Below are the code and all the weights of a small trained network. Each question names an input and a target symbol and asks about switching units off, where a switched-off unit gives its printed mean instead of its output.

import numpy as np


def w(rows, s, z=0):
    codes = np.array(rows[::2]) - 128.0
    scale = np.full(codes.shape[1], s)
    scale[-1] = z or s
    return codes * scale


def norm(h):
    return h / np.sqrt((h * h).mean(-1, keepdims=True) + 1e-5)


def f(y):
    return y / 2 * (1 + np.tanh(0.7978845608 * (y + 0.044715 * y**3)))


def softmax(a):
    e = np.exp(a - a.max(-1, keepdims=True))
    return e / e.sum(-1, keepdims=True)


def log_softmax(a):
    a = a - a.max(-1, keepdims=True)
    return a - np.log(np.exp(a).sum(-1, keepdims=True))


def net(x, mask):
    ids = ['αβγδεζηλξ'.index(c) for c in x.split()]
    T = len(ids)
    res = E[ids] + P[:T]
    u = 0
    for l in range(3):
        r = norm(res)
        for j in range(2):
            rows = slice(4 * j, 4 * j + 4)
            q, k, v = (r @ M[l][rows].T for M in (Q, K, V))
            z = softmax(np.where(np.tri(T) > 0, q @ k.T / 4**0.5, -1e9)) @ v
            o = O[l][rows]
            res = res + np.where(mask[u + j], z, o[:, -1]) @ o[:, :-1]
        u += 2
        y = f(norm(res) @ A[l][:, :-1].T + A[l][:, -1])
        res = res + np.where(mask[u : u + 4], y, B[l][:, -1]) @ B[l][:, :-1]
        u += 4
    return log_softmax(norm(res)[-1] @ U[:, :-1].T + U[:, -1])


Q, K, V, O, A, B = {}, {}, {}, {}, {}, {}
E = w([
[114,128,69,125,105,57],'α',
[131,135,236,127,114,134],'β',
[120,139,88,35,166,110],'γ',
[81,123,200,101,133,130],'δ',
[119,124,141,156,235,122],'ε',
[176,254,92,145,125,84],'ζ',
[18,119,72,149,103,167],'η',
[139,92,131,137,57,87],'λ',
[102,101,121,105,169,88],'ξ',
],0.0089)
P = w([
[146,66,49,240,147,177],'0',
[14,208,106,170,124,43],'1',
[13,169,127,132,131,19],'2',
[59,160,135,124,145,39],'3',
[61,168,138,75,129,50],'4',
[85,142,160,83,125,28],'5',
[102,147,170,75,145,31],'6',
[116,151,170,53,136,32],'7',
[140,134,186,38,141,39],'8',
[156,129,195,28,147,26],'9',
[176,130,206,17,148,40],'10',
[213,115,219,3,150,45],'11',
[188,141,183,18,131,68],'12',
],0.0033)
Q[0] = w([
[143,48,95,163,163,141],'L0H0',
[67,121,119,65,235,230],'L0H0',
[184,215,8,206,136,110],'L0H0',
[95,160,219,153,174,79],'L0H0',
[112,116,190,178,116,26],'L0H1',
[129,100,129,206,60,233],'L0H1',
[65,150,19,158,48,225],'L0H1',
[140,198,154,166,119,162],'L0H1',
],0.015)
K[0] = w([
[154,107,105,194,146,93],'L0H0',
[88,61,116,102,235,236],'L0H0',
[110,245,65,193,134,137],'L0H0',
[97,99,212,102,199,96],'L0H0',
[137,124,157,120,96,62],'L0H1',
[70,92,135,208,142,180],'L0H1',
[8,134,72,165,120,147],'L0H1',
[118,131,145,180,157,110],'L0H1',
],0.017)
V[0] = w([
[99,74,141,132,185,177],'L0H0',
[98,114,189,133,143,175],'L0H0',
[175,132,73,132,173,130],'L0H0',
[89,25,140,85,104,114],'L0H0',
[125,75,174,211,113,205],'L0H1',
[178,251,201,150,165,153],'L0H1',
[29,173,133,62,195,143],'L0H1',
[54,139,162,147,47,97],'L0H1',
],0.018)
O[0] = w([
[100,154,123,115,204,220,92],'L0H0',
[80,95,113,81,180,167,99],'L0H0',
[135,189,103,185,150,100,131],'L0H0',
[162,119,189,147,116,239,102],'L0H0',
[70,17,108,209,171,141,4],'L0H1',
[70,174,251,147,218,70,159],'L0H1',
[63,222,152,93,104,221,167],'L0H1',
[67,64,109,59,105,55,147],'L0H1',
],0.013,0.024)
A[0] = w([
[92,43,113,152,126,122,5],'L0N0',
[105,101,83,76,140,158,33],'L0N1',
[121,91,250,101,142,166,94],'L0N2',
[109,140,144,146,204,153,20],'L0N3',
],0.025,0.0015)
B[0] = w([
[162,146,230,145,141,94,166],'L0N0',
[121,156,131,125,70,127,184],'L0N1',
[135,137,165,4,104,101,253],'L0N2',
[75,104,48,99,149,95,175],'L0N3',
],0.02,0.0073)
Q[1] = w([
[97,152,135,78,51,75],'L1H0',
[180,115,164,201,139,114],'L1H0',
[107,119,111,103,143,193],'L1H0',
[130,103,124,121,170,189],'L1H0',
[111,175,99,178,180,123],'L1H1',
[113,80,166,93,105,168],'L1H1',
[148,146,49,114,252,187],'L1H1',
[92,131,112,67,157,167],'L1H1',
],0.02)
K[1] = w([
[147,210,173,63,130,70],'L1H0',
[124,126,126,138,232,222],'L1H0',
[86,112,122,168,74,99],'L1H0',
[78,105,119,180,103,153],'L1H0',
[119,80,118,61,89,96],'L1H1',
[148,192,88,151,164,120],'L1H1',
[251,105,142,32,78,77],'L1H1',
[187,223,166,88,118,97],'L1H1',
],0.017)
V[1] = w([
[84,157,150,242,85,125],'L1H0',
[180,162,127,133,251,153],'L1H0',
[124,141,136,203,113,108],'L1H0',
[106,103,121,96,118,143],'L1H0',
[88,90,82,135,142,156],'L1H1',
[73,164,178,191,122,137],'L1H1',
[198,129,206,147,155,101],'L1H1',
[89,90,159,151,218,166],'L1H1',
],0.012)
O[1] = w([
[134,125,241,232,121,83,97],'L1H0',
[71,210,60,170,136,207,77],'L1H0',
[115,141,159,194,112,92,120],'L1H0',
[138,78,132,89,148,150,93],'L1H0',
[101,93,37,112,165,81,56],'L1H1',
[139,168,188,146,157,93,127],'L1H1',
[179,100,254,98,116,118,113],'L1H1',
[123,70,90,94,240,74,1],'L1H1',
],0.0085,0.0077)
A[1] = w([
[79,66,152,132,171,37,2],'L1N0',
[142,48,53,149,48,175,58],'L1N1',
[7,78,118,171,85,206,106],'L1N2',
[141,82,167,108,49,134,104],'L1N3',
],0.019,0.0012)
B[1] = w([
[176,123,196,77,73,225,198],'L1N0',
[64,157,253,172,42,138,226],'L1N1',
[19,197,157,129,115,64,161],'L1N2',
[126,115,30,59,117,140,254],'L1N3',
],0.015,0.007)
Q[2] = w([
[124,130,73,31,80,230],'L2H0',
[108,130,174,96,176,155],'L2H0',
[121,143,128,165,152,116],'L2H0',
[116,140,120,147,145,126],'L2H0',
[132,18,97,193,207,166],'L2H1',
[122,196,143,103,98,113],'L2H1',
[131,106,134,132,128,145],'L2H1',
[146,31,165,250,201,177],'L2H1',
],0.022)
K[2] = w([
[122,83,8,163,112,215],'L2H0',
[77,196,104,130,75,105],'L2H0',
[105,117,158,96,121,72],'L2H0',
[119,128,152,107,130,94],'L2H0',
[136,161,111,21,87,97],'L2H1',
[148,84,107,190,164,155],'L2H1',
[98,136,109,124,100,125],'L2H1',
[106,171,70,6,71,73],'L2H1',
],0.02)
V[2] = w([
[156,101,109,97,229,126],'L2H0',
[175,183,59,58,69,83],'L2H0',
[154,137,217,91,96,160],'L2H0',
[57,154,107,150,176,111],'L2H0',
[174,115,57,198,123,216],'L2H1',
[198,173,150,57,197,214],'L2H1',
[165,2,138,153,167,179],'L2H1',
[213,143,80,157,194,67],'L2H1',
],0.019)
O[2] = w([
[179,147,148,60,176,80,17],'L2H0',
[153,43,167,221,169,133,251],'L2H0',
[130,128,55,178,178,150,205],'L2H0',
[68,135,169,83,127,113,94],'L2H0',
[32,178,115,126,24,61,97],'L2H1',
[163,42,92,72,24,102,76],'L2H1',
[101,78,251,176,72,95,31],'L2H1',
[200,220,162,82,59,126,89],'L2H1',
],0.015,0.017)
A[2] = w([
[170,130,90,162,150,3,28],'L2N0',
[119,170,43,30,85,82,9],'L2N1',
[197,118,189,48,98,119,7],'L2N2',
[187,151,174,94,2,69,68],'L2N3',
],0.021,0.0014)
B[2] = w([
[82,128,212,17,35,173,243],'L2N0',
[189,105,37,138,211,93,248],'L2N1',
[203,140,123,141,38,118,193],'L2N2',
[164,110,123,236,248,104,249],'L2N3',
],0.017,0.011)
U = w([
[175,48,149,158,83,127,62],'α',
[116,37,132,5,126,155,52],'β',
[196,197,108,117,121,212,169],'γ',
[69,98,100,149,253,144,70],'δ',
[12,151,69,91,71,129,6],'ε',
[127,151,176,68,179,29,211],'ζ',
[86,173,112,140,63,177,171],'η',
[184,67,39,182,103,78,137],'λ',
[116,146,197,200,115,91,195],'ξ',
],0.0068,0.0023)

Each question gives the input, a string of symbols that net reads in full, and the target symbol t.
The units are the heads (4 rows each of Q, K, V and O) and the neurons (one row each of A and B). Each row of codes is followed by its name. A weight is (code - 128) times the scale printed after its matrix; where a second scale follows, it is the last column's (O, A, B and U).
mask holds one flag per unit, layer by layer, with each layer's heads first. A switched-off unit (its flag False) gives its mean, the last column of its rows in O or B, instead of its output. The means were averaged over made-up inputs and are rounded, as every weight is.
A unit's drop is (log p(t) with every unit on - log p(t) with that unit switched off) / (log p(t) with every unit on - log p(t) with every unit switched off).
The circuit of an input: a set's keep is (log p(t) with only the set's units on - log p(t) with every unit switched off) / (log p(t) with every unit on - log p(t) with every unit switched off). Starting from the 12 units with the biggest drops (on a tie, the unit counted first), units are removed one at a time, each time the one whose removal leaves the highest keep (on an exact tie, the one counted first), for as long as the keep stays at least 0.8.
circuit, biggest first: the units of the circuit, biggest drop first
top k neurons in layer l: the k neurons of layer l with the biggest drops, biggest first
which heads matter: for each layer, one digit per head in row order, 1 if its drop is at least 0.15 and else 0, layers parted by /
input ξ η γ ζ γ, target η: which heads matter	01 / 00 / 01
input η β ξ, target δ: circuit, biggest first	(L0H1)
input α β α ζ ζ γ β α α ξ γ ε η, target η: circuit, biggest first	(L0H1; L1N1)
input ξ α ζ δ δ ε η η λ λ λ ξ, target ε: which heads matter	11 / 00 / 01
input ξ ζ γ γ ξ ε λ λ α, target λ: which heads matter	10 / 00 / 00
input ξ γ ξ γ ζ α, target ε: circuit, biggest first	(L0H1; L2H1)
input λ γ ζ ζ ζ γ ζ λ ξ β η γ ζ, target ξ: circuit, biggest first	(L0H1; L2H1)
input ε δ γ ζ β α ζ ξ, target ζ: top 2 neurons in layer 0	(L0N2; L0N3)
input η γ η ζ ζ λ ζ γ ε ε, target δ: which heads matter	11 / 00 / 01
input η η γ γ δ ζ η λ λ λ ζ γ, target δ: circuit, biggest first	(L1N1; L2H1; L0H1)
input ε ζ ξ ζ γ γ λ α ζ ζ γ β, target ζ: circuit, biggest first	(L0H1; L0N2)
input ζ ε ζ ζ ζ ζ γ λ, target λ: which heads matter	01 / 00 / 00
input ε γ ζ ζ ζ ζ ε ζ, target ζ: circuit, biggest first	(L0H1; L1H1)
input β γ γ η ξ δ ζ α ζ λ, target α: which heads matter	01 / 00 / 00
input ζ α ζ γ β, target β: circuit, biggest first	(L0H0)
input δ α γ ζ ζ δ η ξ ζ, target β: which heads matter	10 / 10 / 01
input ε δ ζ γ ε ξ γ η, target ε: which heads matter	01 / 00 / 00
input ξ ε β ζ ζ ε, target ζ: which heads matter	11 / 00 / 10
input γ ε δ η α ξ, target λ: which heads matter	01 / 00 / 01
input η η γ ξ ε η η ξ ε ξ, target δ: top 2 neurons in layer 1	(L1N1; L1N2)
input γ ζ ζ ξ γ ξ ζ λ η δ, target λ: circuit, biggest first	(L0H1)
input δ ζ γ γ η ζ η δ γ α ζ, target β: circuit, biggest first	(L0H0; L2N0; L2H1)
input λ λ λ ζ λ ζ ζ ξ ζ ζ ξ, target ξ: circuit, biggest first	(L0H1; L2H1)
input α ε ξ, target η: circuit, biggest first	(L0H1; L2H1)
input δ ε λ ζ δ ξ η δ, target β: circuit, biggest first	(L0H0; L2H1)
input α ζ γ, target η: top 2 neurons in layer 2	(L2N3; L2N1)
